[128 = 0]

[127 173 123 117 106  99 133  79  93  98 138  88 125 143 127 127 123 128
 138 117 134 155 115 119 154 106 121 134 136 123 144 127 168 116 135 131
 122 122 137 147 122 186 191 106 144  70 116  92 141 116 139  85 133 147
 127 153 124 143 149 114 178 123  60 124 126 145  96 132 112 149 124 114
 124 147 175 132 127 127 142 122 126 130 115 155 137 114 137 150  99 122
 139 147 153 151 119 156 127 103 140 117 132 107 146 125 130 105 115 158
 144 117 138 132 122 119 104 112 131 119 140 134 125 145 118 121 125 108
 128 120 160  96 127 127 107 137 110 165 134 126 105 180 120 126 122 127
 122 149  79 127 136 133 146 139  89 114  99 110  69 146 163 125 130 135
 115 103 108 116 136 111 131 150 146 180 142 126 129 115 135 150 132 114
 108 122 131 160 138 115 115 138 121  86 124 143 178 184 114 122 113 174
 123 137 127 131 139]	j514 j394
[128 173 128 117 117 116 135  95 102 103 132  84 120 153 124 127 123 120
 121 119 133 146 122 126 150 126 121 133 128 125 142 124 150 125 140 124
 127 144 141 137 131 185 178 106 126  78 119 103 145 128 125  91 133 134
 130 145 123 144 148 123 165 113  74 133 128 150 114 119 116 142 128 113
 125 147 172 131 126 127 142 122 124 115 121 157 134 115 132 141 110 132
 139 139 147 140 133 140 123 115 132 137 139 117 135 121 129 108 118 154
 146 121 134 138 125 131 101 101 137 114 127 136 127 144 126 120 131 120
 132 115 147 116 126 126 113 133 111 148 124 130 110 160  81 140 129 126
 126 130  80 114 134 144 141 149  86 109  99 110 122 151 148 101 127 137
 113  92 115 120 135 117 131 147 144 174 141 118 131 120 133 147 125 123
  99 110 137 143 136 118 119 137 121  83 135 141 171 172 119 121 112 156
 123 136 129 135 137]	j514 j800
[124 159 128 123 120 123 126 112 110 113 134  98 135 143 129 114 128 131
 126 125 139 151 119 122 145 126 123 131 129 125 147 119 163 118 141 132
 124 131 129 138 121 164 174 115 134  82 116 109 139 123 122  90 136 116
 127 137 123 146 149 122 176 119  75 127 125 153 109 123 119 157 128 119
 123 134 165 120 129 127 135 119 128 135 119 153 127 117 136 144 119 125
 147 136 130 132 129 156 130 114 140 134 131 112 148 133 127 116 118 146
 135 127 131 137 124 131 123 110 130 131 125 131 128 141 120 124 130 118
 126 126 148 110 126 141 116 127 121 140 124 126 104 156 129 141 127 131
 123 136  92 126 139 133 135 144 102 111 119 115 134 137 131 117 122 138
 116 119 120 127 125 116 120 137 134 153 129 122 128 118 136 144 124 118
 108 118 129 137 139 130 125 135 125  95 122 142 167 157 121 123 117 138
 124 128 128 126 130]	j514 j394
[110 132 124 141 162 150 113 180 129 159 123 104 121 135 139 121 136 133
 122 126 155 142 123 132 130 200 133 133 133 120 162 141 189 127 124 139
 131 163 118 138 124 124 152 135 102 207 129 136 131 131 124 112 143  93
 122 109 126 130 116 123 155 124 107 124 110 167 122 131 125 151 137 123
 113 127 137 122 141 134 137 112 134 122 137 140  94 128 127 145 151 128
 123 119 102 119 138 123 128 120 124 163 149 145 142 142 129 137 150 120
 130 133 118 133 132 133 141 111 129 139 105 110 122 123 116 117 132 121
 129 154 122 141 117 145 125 119 153 114 117 140 124 106  81 143 112 132
 129 118 110 132 140 137 112 197 146 131 156 126 181 138 110 124 136 139
 149 152 165 128 124 123 114 123 132 141 114 123 134 125 130 134 122 126
 131 131 130 102 132 142 141 127 125 137 135 134 133 122 131 130 109  82
 121 122 126 118 108]	J742 J753
[122 134 133 144 150 120 130 145 122 165 119 105 113 135 122 132 127 129
 136 125 129 128 130 134 128 200 137 130 129 121 152 131 199 137 114 117
 134 175 110 139 135 138 136 129 104 223 125 121 136 135 114 132 127 117
 126 129 125 126 121 123 154 134 136 134 134 155 130 127 116 130 132 125
 113 135 135 123 133 135 146 126 124  82 136 127 115 134 131 118 132 131
 107 139 134 138 142  92 117 140 124 148 161 143 131 121 125 133 151 112
 134 123 120 133 124 129 107 107 135 121 119 132 108 124 125 125 131 121
 120 143 125 129 131 131 134 127 125 124 120 134 126 109   4 135 113 133
 134 114 120 116 142 141 121 183 130 133 140 123 146 135 140 115 126 136
 142 140 168 134 147 130 132 131 139 168 136 115 126 120 120 133 131 131
 117 136 135 111 126 136 148 130 125 130 145 128 131 116 125 128 123 116
 122 127 141 141 132]	J742 J753
[126 175 131 119 117 108 135  89 103 105 132  81 120 156 125 131 123 124
 135 119 127 146 119 120 150 128 124 133 129 123 148 118 157 123 126 119
 114 134 136 146 129 192 184 110 128  96 128  96 147 117 124  83 135 145
 132 144 120 146 143 118 178 114  74 134 128 156  97 123 111 148 130 116
 119 146 183 138 123 125 149 119 124 111 118 152 137 111 134 146 116 126
 138 143 148 147 128 135 119 111 138 124 119 113 147 122 130 107 116 157
 146 120 120 132 125 126 102 108 135  99 131 137 128 143 126 126 129 117
 130 112 149 116 124 121 109 133 110 155 128 132 102 168  71 135 125 124
 127 130  78 110 139 146 146 155  84 101 102 116  98 150 162 102 135 136
 118  97 114 118 137 115 128 156 148 186 143 113 131 117 133 148 125 115
 103 116 139 143 137 116 120 141 120  82 135 151 173 169 120 122 111 163
 125 137 128 140 138]	j514 j800
[127 176 124 122 126 138 119  92 100 108 109  86 140 153 140 101 127 131
 130 120 127 167 112 137 150 116 110 128 132 126 141 120 137 111 141 136
 117 159 138 127 125 168 186 102 140  62 120 101 135 129 140  91 129 113
 143 116 127 142 155 119 200 124  69 123 134 140 107 116 115 139 131 120
 132 147 178 121 128 128 129 123 128 133 103 170 144 109 137 166 114 134
 151 142 135 129 145 185 132 113 126 143 141 115 151 109 136 105 108 141
 138 119 129 142 120 124  97 101 132 143 123 143 134 145 137 120 129 119
 130 114 160 101 122 144 124 139 119 159 129 137 118 151 121 137 137 131
 120 146  71 112 129 125 150 151  93 122  92 120 119 149 116  96 127 143
 103 113 110 112 128 121 131 146 139 148 138 134 122 117 136 150 119 111
  98 122 133 151 114 125 119 126 122  88 122 134 169 191 108 125 116 143
 123 131 132 122 141]	j514 j394
[133  92 137 142 130 101 134 145 144 152 160 136  84 102 123 160 132 119
 114 135 128 109 133 129 122 141 126 126 122 123 113 140 139 148 107 112
 124 114 126 125 132 126 114 137 113 146 118 154 121 120 127 159 131 153
  80 166 135 121 118 127  53 133 156 140 123 134 139 128 142 115 130 121
 118 125  83 163 120 136 162 135 136 109 149 122 112 141 122  91 122 118
  71 130 120 125  95  86 134 125 121 128 120 129 117 134 124 133 148 140
 122 133 133 128 131 119 109 141 133 131 140 115 118 122 122 124 127 129
 129 148 103 146 124 114 121 133 114 125 130 120 133  93 123 135 114 127
 140 118 138 137 125 134 119 133 112 129 152 124  93 125 139 154 132 120
 148 102 151 134 127 130 136 105 127 131 134 115 126 134 116 108 135 126
 152 132 114 100 125 113 135 122 137 177 136 114  89  93 141 136 135 110
 132 129 125 131 134]	j860 j653
[128 149 122 128 112 129 116 102 107 101 133  96 131 141 143 122 131 128
 130 118 136 146 118 127 143 119 115 127 136 133 147 127 130 119 145 140
 123 133 142 130 126 161 171 115 133  90 126 115 136 123 138  88 130 122
 130 126 129 141 131 118 144 121  77 126 126 125 111 129 112 153 133 119
 125 139 169 131 128 122 122 125 122 143 125 147 132 116 128 154 109 136
 144 133 126 128 129 157 128  98 133 140 140 120 145 128 133 115 121 150
 143 123 125 131 125 130 117 118 132 121 123 128 135 137 133 118 124 121
 129 112 144 119 123 142 121 128 135 139 124 131 116 148 168 126 132 130
 126 146 107 136 131 134 139 147 115 113 116 111 112 134 129 114 130 133
 122 117 110 111 126 116 132 145 126 152 133 145 129 125 133 139 122 118
 122 122 127 142 131 123 116 129 119  98 129 144 159 177 120 120 107 140
 126 131 123 122 119]	j514 j394
[117 156 130 120 133 125 127  99 101 125 131  97 143 147 136 116 130 129
 131 124 130 145 122 138 152 146 115 122 133 125 149 117 167 131 134 116
 131 149 130 135 133 154 157 113 131 120 120 110 142 132 128 111 128 103
 130 125 123 129 140 126 174 126  97 128 133 147 118 116 117 157 131 117
 118 142 155 125 127 127 135 125 129 110 119 146 130 119 137 148 115 124
 137 140 129 117 141 145 127 128 139 145 139 133 148 117 131 107 123 141
 143 118 137 129 121 126  91 100 133 134 118 131 118 133 134 122 124 122
 125 125 143 119 124 132 115 135 113 142 131 130 117 141  87 136 130 131
 126 128 103 119 135 140 131 147 112 123 116 114 145 142 123 107 123 138
 119  99 129 134 145 120 127 133 137 153 140 125 122 123 137 141 132 123
 109 132 131 137 127 126 131 136 112 111 130 131 151 165 122 127 121 122
 121 127 134 123 147]	j514 j394
[129 112 129 128 117 101 123 143 146 140 158 148  93 102 124 131 121 126
 114 130 123 120 130 123 114 125 137 135 125 129 114 134 155 138 118 124
 129 105 136 124 125 137 130 129 122  98 118 145 118 119 123 149 130 141
 101 157 134 123 135 127  86 121 144 129 126 135 137 134 140 116 121 128
 133 117 101 148 126 135 156 137 116 119 143 134 123 132 125  95 126 129
  98 128 134 134 109 109 132 122 125 124 121 110 117 134 122 122 140 135
 124 130 133 128 131 128 125 144 133 141 140 125 124 132 125 128 129 131
 129 142 118 135 123 126 135 127 118 123 128 125 135 113 153 141 118 118
 133 131 140 138 131 127 128 121 115 129 138 131 112 121 136 144 130 127
 133 124 152 133 115 122 134 122 123 123 129 119 132 134 115 120 129 122
 136  90 115 110 124 104 127 125 142 146 123 120 116  93 141 129 123 121
 135 132 127 141 121]	j860 j653
[125 166 131 125 106 107 128  84 107 111 143  93 115 139 123 127 124 122
 128 121 125 141 121 123 149 129 123 135 128 125 148 124 155 124 137 126
 123 136 144 138 120 185 177 111 127  73 121 108 142 121 125  93 126 133
 116 154 124 140 143 123 162 124  79 131 132 140 117 122 115 139 124 114
 124 137 174 136 126 126 144 130 115 117 123 151 137 107 134 136 105 137
 139 141 148 145 130 124 128 111 133 135 137 109 142 121 130 110 118 156
 145 122 126 132 125 138 102 116 134 113 124 143 127 144 135 123 122 122
 135 121 143 116 121 135 121 133 115 149 122 128 116 149 109 140 126 129
 129 136 101 124 140 148 140 141  90 110 107 115 113 145 156 101 127 136
 116 101 119 122 135 114 125 151 136 172 151 122 130 128 130 143 120 118
 100 114 134 143 130 114 120 136 119  81 131 146 169 158 123 128 109 161
 124 139 128 142 133]	j514 j800
[123 166 128 110 132 133 107  99 107 116 124  81 144 165 127 124 127 129
 131 126 129 138 126 126 162 122 117 129 133 124 141 118 131 125 143 117
 125 145 131 140 134 163 150 114 132  96 120 100 140 139 118 103 136 130
 134 133 123 150 147 128 184 120  90 137 130 162 123 110 118 143 131 121
 116 151 162 122 123 121 130 115 136 110 112 146 135 116 132 139 120 122
 142 133 123 139 141 146 117 131 136 137 134 129 149 120 141 120 117 152
 139 127 131 135 126 125 102  92 133 125 119 130 114 134 128 118 132 117
 128 117 143 114 125 119 107 133 110 140 120 127 108 154  59 138 131 127
 126 118  75 108 138 137 137 139  92 119 102 123 145 164 136 106 128 135
 115  82 127 136 147 130 128 138 141 159 140 117 125 123 142 142 125 123
 106 116 135 140 131 134 128 136 125  98 132 131 153 167 117 133 130 136
 123 131 130 127 156]	j514 j800
[133 110 121 128 103 118 118 140 146 123 179 140 105 113 122 135 136 134
 101 125 140 132 123 117 116  99 123 131 125 123 115 127  92 132 140 126
 125  83 163 120 130 140 138 122 127  25 128 154 117 115 126 121 124 131
  88 157 138 121 127 124  58 112 119 131 111 118 140 126 142 133 119 123
 128 121 110 168 129 128 141 130 125 152 143 138 131 121 120 102 116 137
 115 118 109 116  95 137 149 112 124 147  94 109 134 139 126 123 133 159
 129 141 129 120 136 141 136 150 126 138 121 122 140 134 140 123 133 133
 136 118 112 156 113 129 121 118 127 107 122 115 134 109 252 145 132 134
 142 127 148 148 127 135 124 100 105 112 136 123 142 131 112 130 138 120
 128  83 135 115  92 125 116 129 113 101 124 116 143 136 124 106 127 118
 141 117 106 102 116 109 114 115 139 138 127 130 121 114 148 141 118 137
 141 131 106 116 119]	J736 j365
[118 134 128 138 157 118 129 180 130 171 147  99  96 128 132 134 133 134
 112 131 144 129 118 130 132 200 140 132 128 115 144 127 224 141 115 112
 130 154 119 136 124 156 151 125  93 168 111 136 125 129 112 133 136 105
  97 147 124 127 133 119 151 126 115 135 127 196 130 124 133 137 130 116
 110 130 116 139 135 139 170 125 135  83 131 156  97 133 127 112 150 118
  80 131 105 126 126 106 135 135 123 156 149 131 137 141 111 136 158 134
 126 126 124 138 131 134 107  99 138 153 112 113 109 130 116 115 141 119
 120 168 120 147 119 134 124 123 113 122 121 127 124 108  24 156 109 135
 137 104  92 115 146 142 119 194 101 128 153 124 171 151 118 131 125 144
 140 115 188 151 130 127 121 119 138 166 135 107 128 126 119 126 125 123
 125 118 122  87 132 127 142 130 133 145 136 109 115  93 135 143 113  88
 121 130 129 131 133]	J742 J880
[132  93 122 144 124 117 182 147 146 141 154 159 106 100 126 139 133 133
 115 143 130 116 130 125 108 121 131 127 122 127 113 136 119 134 120 126
 127 100 129 120 132 114 113 139 127 116 123 138 120 123 131 150 126 135
  99 148 133 118 123 128  66 128 150 126 126 115 141 135 134 124 120 132
 128 120  92 151 128 133 141 136 128 134 137 122 120 134 121 102 129 128
  99 121 118 117 103 109 139 124 121 128 111 125 116 137 123 136 137 132
 121 137 121 125 132 126 131 149 127 140 134 130 128 123 132 130 128 138
 130 141 110 149 123 125 133 125 127 117 132 119 147 102 184 131 125 128
 134 126 154 140 124 126 125 110 131 130 143 130 118 118 118 142 135 120
 138 124 143 134 117 129 127 120 116 108 122 126 131 135 117 107 130 130
 153 130 116 108 122 119 126 120 140 165 126 119  95  96 141 138 126 112
 133 126 123 123 122]	j860 j653
[134 103 125 143 113  99 117 143 139 128 166 140  93  93 133 145 137 132
 107 132 140 126 119 123 118 121 133 134 130 124 128 147 150 134 124 139
 121  88 137 135 123 160 152 130 126 104 119 158 122 111 140 127 128 134
  82 161 137 119 110 120  64 126 114 119 110 125 126 146 137 133 122 124
 121 121 103 153 135 131 157 134 130 144 144 128 126 130 122 104 118 131
  96 122 126 117  86 117 143  93 132 128 111 112 117 147 119 123 137 149
 125 123 129 125 130 124 136 160 127 136 137 114 132 129 121 116 126 129
 132 145 121 145 119 127 120 124 131 134 129 121 130 115 225 140 112 126
 135 141 148 162 126 127 124 136 123 122 155 122  77 116 131 160 130 120
 127 128 136 117 110 114 124 131 119 134 125 121 134 127 115 109 135 119
 159 129 103 117 128 108 122 119 138 149 124 130 113 115 144 129 117 111
 131 127 115 126 109]	J736 j365
[130  94 134 145 104 101 121 133 142 127 175 147  94  97 135 143 139 129
 110 127 138 118 121 128 122 112 128 133 127 124 125 142 129 133 127 135
 120  85 143 131 124 142 143 129 128  96 121 153 121 113 140 131 127 138
  81 166 139 115 108 125  52 130 121 126 112 108 128 153 138 136 118 118
 115 121 101 163 133 137 151 140 129 160 147 129 124 130 124 107 110 133
  98 127 126 122  85 124 141  99 137 142 103 113 121 147 120 124 138 154
 124 129 129 123 128 134 139 156 128 134 140 113 130 127 122 116 122 132
 130 138 113 144 116 127 120 127 132 124 123 117 130 112 242 132 119 129
 143 140 163 158 120 131 126 116 125 119 153 114  82 120 131 155 134 117
 140 109 137 123 109 116 123 129 119 128 124 120 136 129 117 103 136 119
 159 130 104 117 125 106 121 120 138 160 122 123 113 114 147 129 123 114
 136 130 112 128 113]	J736 j969
[124 182 126 108 121 126 128  95 111  84 123  91 151 152 124 112 126 126
 130 116 129 155 124 121 138 106 123 138 135 132 140 120 137 129 155 142
 121 133 150 138 122 155 190 106 146  37 124 102 139 121 129  77 133 139
 142 135 120 146 155 121 193 110  68 132 126 148 109 120 110 138 130 120
 135 140 185 126 124 126 132 121 122 137 107 162 141 110 136 138 119 134
 159 136 143 133 127 159 132 104 127 125 141 105 153 124 130 103 109 154
 139 123 131 145 133 132 128 115 129 119 127 145 147 147 128 120 119 116
 131 111 161 102 122 143 119 131 122 152 126 131 110 177 128 138 132 127
 121 136  75 116 137 132 145 142  82 103  90 115 116 149 133 108 128 135
 100 120 105 112 115 118 125 153 140 155 136 124 136 123 136 145 118 116
  94 111 141 153 141 117 108 135 125  69 118 146 188 175 116 121 114 165
 114 139 125 138 126]	j514 j394
[118 135 127 131 163 148 133 190 132 171 117  96 101 153 130 143 130 131
 126 128 139 122 126 123 127 206 146 133 131 115 149 129 171 144 123 113
 136 176 122 146 132 146 127 135  83 182 134 135 136 135 105 119 135 126
 128 126 125 131 124 127 147 115 125 145 120 175 131 112 128 122 137 113
 108 129 146 130 129 129 152 118 136  88 138 142 104 122 128 125 156 127
 106 119 105 129 140  90 114 141 105 161 166 146 142 134 129 140 153 129
 127 130 111 130 146 142 128 107 133 101 105 125 118 125 130 117 132 124
 128 143 119 155 121 133 126 118 129 109 112 136 121 103   4 145 114 131
 142  86  96 109 145 154 122 191 117 133 144 130 193 158 130 104 140 137
 145 121 167 144 132 150 122 136 138 166 131 104 135 137 127 130 114 132
 116 124 139  90 132 137 142 122 133 120 151 133 129  96 132 146 117 115
 121 132 133 136 118]	J742 J880
[125 127 129 130 138 113 132 148 120 164 144 107 114 138 130 148 133 134
 127 132 136 131 125 132 145 174 132 128 131 118 141 133 181 140 113 105
 130 150 110 139 132 148 136 130 107 187 116 125 134 132 115 129 134 120
 105 144 114 132 127 126 129 129 127 138 119 176 126 121 132 144 129 114
 105 135 121 139 130 137 160 123 141  90 136 135 111 130 126 118 130 117
  99 129 113 132 128  98 114 137 138 144 140 146 136 133 125 138 152 140
 135 130 123 124 129 127 102 103 137 132 120 112 108 124 115 120 138 123
 126 150 122 144 128 113 115 129 114 127 119 127 118 113  31 136 113 131
 135 110 109 120 135 143 121 169 116 129 144 123 146 145 134 122 127 136
 146 101 160 143 147 127 127 127 140 168 132 109 125 126 129 130 136 128
 140 129 126 106 134 130 126 134 127 139 141 120 115 115 131 135 132 105
 124 127 128 139 147]	J742 J880
[123 103 128 141 117 104 129 153 153 129 162 161  89  93 128 143 132 125
 108 131 133 118 124 120 110 111 138 135 124 120 110 137 142 134 123 138
 124  81 139 129 112 129 132 135 126  90 118 150 116 116 131 143 113 145
  96 162 134 117 125 123  69 123 131 126 121 123 135 137 146 117 117 129
 131 105  93 148 131 135 151 136 128 150 142 134 118 129 120  97 129 127
  96 127 126 126  87 117 142 112 124 119 104 105 117 147 119 128 132 139
 121 132 129 127 136 130 146 159 128 141 139 116 133 134 121 121 135 134
 130 147 112 141 120 126 127 123 125 122 134 120 137 115 205 139 118 132
 130 133 144 154 125 123 122 113 122 132 144 124 100 120 125 157 135 123
 136 129 145 133  99 122 129 122 119 111 124 123 139 131 116 109 129 124
 151 127 107 112 132 110 111 123 145 154 130 113 108  89 153 133 124 124
 129 131 116 133 111]	J736 j365
[131  93 117 134 118 123 135 158 148 139 158 155  89 106 129 164 134 130
 121 126 136  99 127 116 115 118 140 130 116 125 110 152  91 140 128 131
 124  87 134 135 133 123 105 141 121 142 138 159 125 123 125 140 136 168
  92 154 127 126  98 135  36 127 142 140 112 121 137 137 147 115 125 123
 119 125  95 165 126 130 141 127 140 135 150 107 122 134 120  96 129 127
  92 124 117 124  84  99 124 126 117 108 113 123 111 151 130 137 143 148
 123 133 118 126 144 125 152 160 128 102 143 101 134 119 118 120 129 132
 135 137 108 152 120 111 112 123 135 114 122 125 126 120 168 121 117 132
 139 107 144 149 125 137 123 117 128 127 150 125  82 127 142 157 140 105
 150 110 130 125 123 145 133 134 124 127 120 116 134 137 118  99 142 127
 169 130 117 108 131 108 126 120 146 160 135 134  94  99 148 138 135 122
 134 129 110 129 114]	J736 j969
[133  98 129 137  96  89 125 121 132 127 172 145 105  96 134 154 134 123
 118 129 135 114 118 115 124  99 129 133 124 127 124 147 120 132 122 131
 121  75 135 134 124 132 132 135 134 115 119 144 124 104 143 129 130 139
  83 170 138 119 107 120  51 138 123 149 109 112 124 147 140 144 120 122
 116 121  99 155 129 133 150 134 126 142 146 122 120 132 117 108 104 128
 100 127 127 110  83 122 138 107 143 111  97 114 115 149 120 129 135 154
 129 130 132 118 133 120 135 156 129 125 147 108 129 124 115 124 122 125
 132 138 119 135 122 115 113 132 126 134 129 113 124 123 232 125 105 124
 130 140 164 166 123 129 124 111 132 122 142 117  60 122 149 159 134 115
 152 113 130 122 122 115 128 130 118 132 126 125 134 125 119 111 141 123
 165 128 103 123 130 103 121 125 133 157 122 123 110 124 137 124 118 119
 131 127 114 125 120]	J736 j969
